The rows lie along a hidden order. The number after each row says roughly how far along it the row is, from 0 to 30. A new part has a new order.
[-0.42  2.01 -0.60  4.97  0.09 -0.15 -2.88  1.73 -1.09 -0.46 -1.57 -2.00
  3.29  2.81 -2.38  1.81 -3.06] => 0
[ 1.53 -0.82 -0.74 -2.06 -0.55 -1.30 -2.68 -0.61  0.04  1.87 -0.34 -2.16
 -5.09  1.55 -1.77  0.96  3.45] => 18
[ 0.92  0.08 -0.69 -1.66 -1.17 -0.76  0.07 -0.97 -0.35  1.46 -1.33 -3.36
 -4.08  2.93 -3.81  2.07  3.75] => 10
[ 1.08 -0.21 -2.52  0.48 -0.21  0.08  4.33 -3.26  0.02  0.38 -0.80 -3.14
  0.71 -0.12 -3.75  2.11  2.73] => 1
[ 0.65  0.55  0.05 -0.10  0.33 -1.54 -7.91  1.83 -0.61  1.12 -0.25  0.27
 -0.80  2.79 -0.47 -0.03 -1.31] => 14
[-0.86 -0.54  2.62 -5.27 -1.42  0.57  3.23  0.23  0.37  0.54 -0.26  0.69
 -3.43  1.27  1.41 -0.41  3.44] => 30
[ 0.03 -0.38  1.16 -2.35 -1.26 -0.19  1.64  0.37  0.17  1.10 -0.02 -2.25
 -7.11  0.81 -1.11  0.47  4.17] => 28
[-0.02  1.63 -1.33  4.62  0.51 -0.35 -2.98  1.32 -0.96 -0.56 -1.18 -1.62
  3.05  1.70 -1.98  1.43 -3.37] => 0
[ 1.72 -0.88 -0.73 -2.98 -0.39 -2.04 -3.39 -1.06  0.02  1.98 -0.18 -1.07
 -3.90  1.98 -1.15  0.43  2.99] => 17
[ 0.58 -0.06 -2.01  0.05 -0.40  0.42  4.87 -2.90 -0.05  0.12 -1.19 -3.02
  1.36  0.72 -3.49  2.06  2.51] => 1
[-1.38  1.23  2.79 -3.69 -1.62  0.56 -1.03  1.93 -0.79  0.33 -2.14 -0.33
  0.69  5.32 -0.25  0.76  1.04] => 15
[ 1.32  0.81 -1.78  3.46  0.50 -1.62 -6.95  1.14 -0.84  0.90 -0.56 -2.01
 -0.90  2.20 -2.59  1.23 -1.61] => 5

Next part:
[-0.31 -0.61 -1.42 -0.60 -1.57  0.95 -0.18 -0.12  0.19 -0.29 -0.68  1.42
  0.17  1.95 -0.18 -0.21 -0.70 -0.69  0.68 -0.74 -0.54 -0.69 -0.50 -0.34] => 0
[-2.22 -1.43 -1.14 -0.62 -2.51  2.73 -0.91 -0.57 -0.15 -0.47 -0.78  0.28
  5.37  2.29 -0.18 -0.19 -0.63 -0.68  0.79 -1.92 -0.57 -0.03 -0.38  1.08] => 10
[-3.63 -0.06 -1.77 -0.60 -2.37  0.67  0.50 -0.01  0.52  0.78 -0.53 -0.02
  5.55 -2.59  1.13 -0.40 -1.21  0.12  2.07 -0.78 -0.65 -1.14 -0.09  0.77] => 23
[-1.53 -0.20 -1.76 -0.77 -2.11  0.52  0.43 -0.18  0.55 -0.09 -0.58  1.47
  0.89 -0.18  0.23 -0.43 -1.07 -0.32  1.59 -0.35 -0.58 -1.02 -0.33 -0.15] => 4
[-2.16 -0.17 -1.58 -0.40 -1.64 -0.61 -0.04  0.11  0.06  0.29 -0.37 -0.38
  5.17  1.69  0.72 -0.06 -0.84  0.49  0.72 -1.20 -0.51 -0.46 -0.39 -0.22] => 19
[-1.47 -0.72 -1.41 -0.62 -1.89  0.80 -0.38 -0.24  0.03 -0.32 -0.68  0.65
  2.96  2.22 -0.04 -0.19 -0.75 -0.29  0.80 -1.18 -0.52 -0.40 -0.46  0.06] => 7
[-3.16 -0.04 -1.92 -0.16 -1.65 -1.21  0.37  0.15  0.21  1.14 -1.15 -0.33
  8.78 -0.81  1.35 -0.17 -0.91  0.42  2.06 -1.45 -0.67 -0.73 -0.43  0.58] => 30
[-1.34  1.32 -2.67  0.38 -0.09 -5.33  1.31  1.01  0.59  1.82 -2.14  3.03
 -0.05 -0.86  1.03  0.03 -0.75 -0.60  3.21  0.17 -0.65 -1.98 -1.24 -2.10] => 10
[-1.33 -0.12 -1.83 -0.45 -1.25 -1.29 -0.01  0.16  0.04 -0.08  0.04 -0.36
  3.27  3.33  0.67 -0.12 -1.01  1.19  0.04 -1.05 -0.42 -0.13 -0.39 -0.68] => 16
[-2.26  0.68 -2.34 -1.04 -2.41 -1.05  1.19  0.16  1.06  0.21  0.18  0.57
  1.69 -2.58  1.09 -0.72 -1.52  1.26  1.45  0.23 -0.56 -1.45  0.09 -0.35] => 14
